Below are the code and all the weights of a small trained network. Each question names an input and a class and asks about switching units off, where a switched-off unit gives its printed mean instead of its output.

import numpy as np


def w(rows, s, z=0):
    codes = np.array(rows[::2]) - 128.0
    scale = np.full(codes.shape[1], s)
    scale[-1] = z or s
    return codes * scale


def f(y):
    return np.maximum(y, 0)


def log_softmax(a):
    a = a - a.max(-1, keepdims=True)
    return a - np.log(np.exp(a).sum(-1, keepdims=True))


def net(x, mask):
    res = np.array(x, float).reshape(1, 4) / 4 @ E
    y = f(res @ A[0][:, :-1].T + A[0][:, -1])
    res = res + np.where(mask, y, B[0][:, -1]) @ B[0][:, :-1]
    return log_softmax(res[-1] @ U[:, :-1].T + U[:, -1])


A, B = {}, {}
E = w([
[163,177,131,105,81,25,54,199],'x0',
[140,73,114,99,109,193,116,217],'x1',
[129,163,57,205,93,149,111,142],'x2',
[161,136,142,126,53,125,249,134],'x3',
],0.014)
A[0] = w([
[144,113,207,12,165,94,130,125,46],'neuron 0',
[150,177,122,111,126,79,101,130,104],'neuron 1',
[121,109,126,135,160,109,63,121,7],'neuron 2',
[120,193,145,131,120,69,133,72,11],'neuron 3',
[177,130,154,128,47,111,196,144,31],'neuron 4',
[138,121,110,127,183,132,68,150,39],'neuron 5',
[154,156,128,90,85,76,93,180,47],'neuron 6',
[147,78,119,86,102,175,117,248,2],'neuron 7',
[140,182,35,210,94,139,103,149,26],'neuron 8',
],0.014,0.0074)
B[0] = w([
[159,35,84,127,23,122,89,125,231],'neuron 0',
[112,86,158,107,152,157,209,92,211],'neuron 1',
[116,208,80,79,142,107,87,142,187],'neuron 2',
[188,137,174,212,180,76,111,117,194],'neuron 3',
[43,187,21,53,206,109,13,148,222],'neuron 4',
[100,194,59,82,163,124,107,161,199],'neuron 5',
[101,97,154,116,163,248,180,66,238],'neuron 6',
[163,102,177,227,187,50,140,114,244],'neuron 7',
[138,60,143,107,28,120,81,106,254],'neuron 8',
],0.011,0.013)
U = w([
[120,163,77,80,157,95,97,150,107],'0',
[158,82,127,128,7,103,105,127,100],'1',
[168,125,173,214,174,55,131,119,119],'2',
[122,100,138,129,163,241,181,80,111],'3',
[151,147,171,115,104,121,145,159,253],'4',
[158,173,178,117,106,135,166,183,106],'5',
],0.017,0.027)

Each question gives the input, the list of numbers given to net, and the class t.
The units are the neurons (one row each of A and B). Each row of codes is followed by its name. A weight is (code - 128) times the scale printed after its matrix; where a second scale follows, it is the last column's (A, B and U).
mask holds one flag per neuron, in row order. A switched-off neuron (its flag False) gives its mean, the last column of its row in B, instead of its output. The means were averaged over made-up inputs and are rounded, as every weight is.
A unit's drop is (log p(t) with every unit on - log p(t) with that unit switched off) / (log p(t) with every unit on - log p(t) with every unit switched off).
The circuit of an input: a set's keep is (log p(t) with only the set's units on - log p(t) with every unit switched off) / (log p(t) with every unit on - log p(t) with every unit switched off). Starting from all 9 units, units are removed one at a time, each time the one whose removal leaves the highest keep (on an exact tie, the one counted first), for as long as the keep stays at least 0.8.
units of the circuit, in order: the units of the circuit, biggest drop first
unit that matters most: the unit with the biggest drop
top k neurons: the k neurons with the biggest drops, biggest first
drop when u is switched off: that unit's drop, to one decimal
input [2,4,-4,-1], class 1: top 4 neurons -> [neuron 0; neuron 3; neuron 1; neuron 4]
input [-6,-5,7,6], class 1: top 3 neurons -> [neuron 8; neuron 6; neuron 5]
input [-6,4,-8,7], class 1: units of the circuit, in order -> [neuron 0]
input [-3,1,-7,-6], class 1: top 2 neurons -> [neuron 0; neuron 4]
input [-4,8,0,-8], class 0: top 3 neurons -> [neuron 5; neuron 2; neuron 3]
input [-5,-6,3,1], class 2: top 2 neurons -> [neuron 6; neuron 3]
input [5,1,0,-4], class 3: top 2 neurons -> [neuron 6; neuron 4]
input [-4,-6,3,4], class 2: top 2 neurons -> [neuron 6; neuron 3]
input [5,8,7,-5], class 2: top 2 neurons -> [neuron 7; neuron 0]
input [8,7,2,-7], class 3: top 3 neurons -> [neuron 6; neuron 1; neuron 4]
input [-2,-4,-2,4], class 0: units of the circuit, in order -> [neuron 4; neuron 6]
input [3,-5,5,0], class 1: top 2 neurons -> [neuron 8; neuron 7]
input [-3,0,8,6], class 1: top 2 neurons -> [neuron 8; neuron 5]
input [7,6,-6,-2], class 3: top 3 neurons -> [neuron 6; neuron 8; neuron 1]
input [-7,-3,4,-7], class 0: units of the circuit, in order -> [neuron 6]
input [6,-6,6,7], class 0: top 3 neurons -> [neuron 4; neuron 7; neuron 0]
input [8,7,7,3], class 3: top 2 neurons -> [neuron 6; neuron 0]
input [8,8,0,0], class 2: drop when neuron 7 is switched off -> 3.3
input [8,1,7,3], class 3: drop when neuron 3 is switched off -> 0.0
input [-2,-1,-8,-5], class 1: unit that matters most -> neuron 0
input [-5,-7,-2,1], class 2: drop when neuron 6 is switched off -> 0.3
input [5,0,2,4], class 3: drop when neuron 1 is switched off -> 0.1
